Here is a tiny trained network, its code and every weight. The questions are about switching its units off for an input and a class, where a switched-off unit gives its printed mean instead of its output.

import numpy as np


def w(rows, s, z=0):
    codes = np.array(rows[::2]) - 128.0
    scale = np.full(codes.shape[1], s)
    scale[-1] = z or s
    return codes * scale


def f(y):
    return y / 2 * (1 + np.tanh(0.7978845608 * (y + 0.044715 * y**3)))


def log_softmax(a):
    a = a - a.max(-1, keepdims=True)
    return a - np.log(np.exp(a).sum(-1, keepdims=True))


def net(x, mask):
    res = np.array(x, float).reshape(1, 7) / 4 @ E
    y = f(res @ A[0][:, :-1].T + A[0][:, -1])
    res = res + np.where(mask, y, B[0][:, -1]) @ B[0][:, :-1]
    return log_softmax(res[-1] @ U[:, :-1].T + U[:, -1])


A, B = {}, {}
E = w([
[129,129,129,135,128],'x0',
[130,135,121,118,132],'x1',
[121,205,250,78,107],'x2',
[123,118,140,146,127],'x3',
[66,167,140,172,254],'x4',
[248,91,170,135,202],'x5',
[130,126,124,124,128],'x6',
],0.0065)
A[0] = w([
[105,54,75,208,131,121],'n1',
[122,76,47,169,132,52],'n2',
[115,178,222,93,107,107],'n3',
[47,130,108,108,82,126],'n4',
[133,237,248,45,130,93],'n5',
[189,98,125,102,25,79],'n6',
[88,156,146,167,185,136],'n7',
[26,163,91,98,88,91],'n8',
[129,181,185,115,108,219],'n9',
[184,130,89,103,86,82],'n10',
[221,155,124,136,167,100],'n11',
[165,164,174,107,154,67],'n12',
[146,64,27,135,174,84],'n13',
[71,177,102,132,237,96],'n14',
[233,92,168,119,194,106],'n15',
[41,137,111,167,77,170],'n16',
[178,90,141,140,2,152],'n17',
[225,86,164,155,187,125],'n18',
[82,143,152,152,243,79],'n19',
[50,157,113,96,104,66],'n20',
[144,49,127,53,45,174],'n21',
[97,145,238,64,115,90],'n22',
[133,155,116,121,126,254],'n23',
[43,164,92,161,70,86],'n24',
[207,91,147,97,190,97],'n25',
],0.0078)
B[0] = w([
[134,96,60,102,108,179],'n1',
[60,54,136,152,22,141],'n2',
[106,37,11,129,53,165],'n3',
[153,179,195,183,103,170],'n4',
[123,58,62,136,80,196],'n5',
[19,99,234,87,145,159],'n6',
[99,98,160,36,173,170],'n7',
[141,168,134,207,56,171],'n8',
[213,90,43,141,188,221],'n9',
[80,119,154,93,105,128],'n10',
[105,165,161,193,45,145],'n11',
[90,87,136,136,30,121],'n12',
[116,46,76,133,64,171],'n13',
[41,113,228,75,142,180],'n14',
[92,195,136,162,45,179],'n15',
[156,186,130,144,126,206],'n16',
[88,125,184,62,193,199],'n17',
[104,214,134,149,62,187],'n18',
[46,107,178,97,122,170],'n19',
[71,130,169,171,55,137],'n20',
[107,144,198,89,211,206],'n21',
[83,53,65,110,58,160],'n22',
[249,161,74,134,206,253],'n23',
[125,154,174,185,80,162],'n24',
[81,196,155,175,3,157],'n25',
],0.0064,0.0066)
U = w([
[112,204,152,174,26,30],'0',
[108,2,57,115,68,19],'1',
[148,135,104,107,154,254],'2',
[70,91,198,66,159,37],'3',
[157,136,98,121,145,217],'4',
[156,123,105,124,139,187],'5',
[163,120,122,138,145,157],'6',
],0.011,0.0054)

Each question gives the input, the list of numbers given to net, and the class t.
The units are the neurons (one row each of A and B). Each row of codes is followed by its name. A weight is (code - 128) times the scale printed after its matrix; where a second scale follows, it is the last column's (A, B and U).
mask holds one flag per neuron, in row order. A switched-off neuron (its flag False) gives its mean, the last column of its row in B, instead of its output. The means were averaged over made-up inputs and are rounded, as every weight is.
A unit's drop is (log p(t) with every unit on - log p(t) with that unit switched off) / (log p(t) with every unit on - log p(t) with every unit switched off).
The circuit of an input: a set's keep is (log p(t) with only the set's units on - log p(t) with every unit switched off) / (log p(t) with every unit on - log p(t) with every unit switched off). Starting from the 12 units with the biggest drops (on a tie, the unit counted first), units are removed one at a time, each time the one whose removal leaves the highest keep (on an exact tie, the one counted first), for as long as the keep stays at least 0.8.
units of the circuit, in order: the units of the circuit, biggest drop first
unit that matters most: the unit with the biggest drop
top k neurons: the k neurons with the biggest drops, biggest first
input [3,7,1,-6,3,-8,4], class 0: units of the circuit, in order => [n8 n24]
input [-5,-5,-7,0,-8,-2,0], class 3: units of the circuit, in order => [n21 n17 n6]
input [8,2,5,3,-8,0,2], class 3: top 2 neurons => [n6 n17]
input [-1,7,6,5,-7,7,0], class 0: top neuron => [n15]
input [-5,1,1,-3,8,-1,-5], class 3: top 2 neurons => [n14 n19]
input [-1,-6,1,-1,-7,6,1], class 3: units of the circuit, in order => [n6 n17]
input [-2,-1,6,-5,3,5,6], class 1: units of the circuit, in order => [n5 n3 n22]
input [-4,6,2,0,-8,8,-5], class 0: top 3 neurons => [n15 n25 n18]
input [8,5,-3,4,-8,-7,-4], class 3: units of the circuit, in order => [n17 n21]
input [-3,7,-5,-3,7,4,4], class 3: units of the circuit, in order => [n14 n19]
input [0,-4,8,5,8,4,-6], class 1: top 2 neurons => [n5 n3]
input [-7,-7,-8,1,2,3,-5], class 1: top 3 neurons => [n13 n2 n1]
input [-3,-4,-8,-4,3,-1,-3], class 1: units of the circuit, in order => [n13 n2]
input [-4,6,-8,5,8,1,2], class 1: unit that matters most => n13
input [-3,7,8,-5,0,0,2], class 1: units of the circuit, in order => [n5 n3]
input [-3,-3,-6,5,8,-6,-1], class 3: top 4 neurons => [n14 n7 n19 n9]
input [7,5,-8,-1,-2,6,-5], class 1: top 3 neurons => [n13 n2 n1]
input [-2,-1,-8,8,3,6,-7], class 1: top 2 neurons => [n13 n1]
input [-4,-3,5,-1,-8,-6,5], class 3: top 3 neurons => [n17 n6 n21]
input [3,7,-4,-3,3,-7,3], class 0: top 2 neurons => [n8 n24]
input [-2,-7,-3,-7,6,-7,-1], class 0: unit that matters most => n8
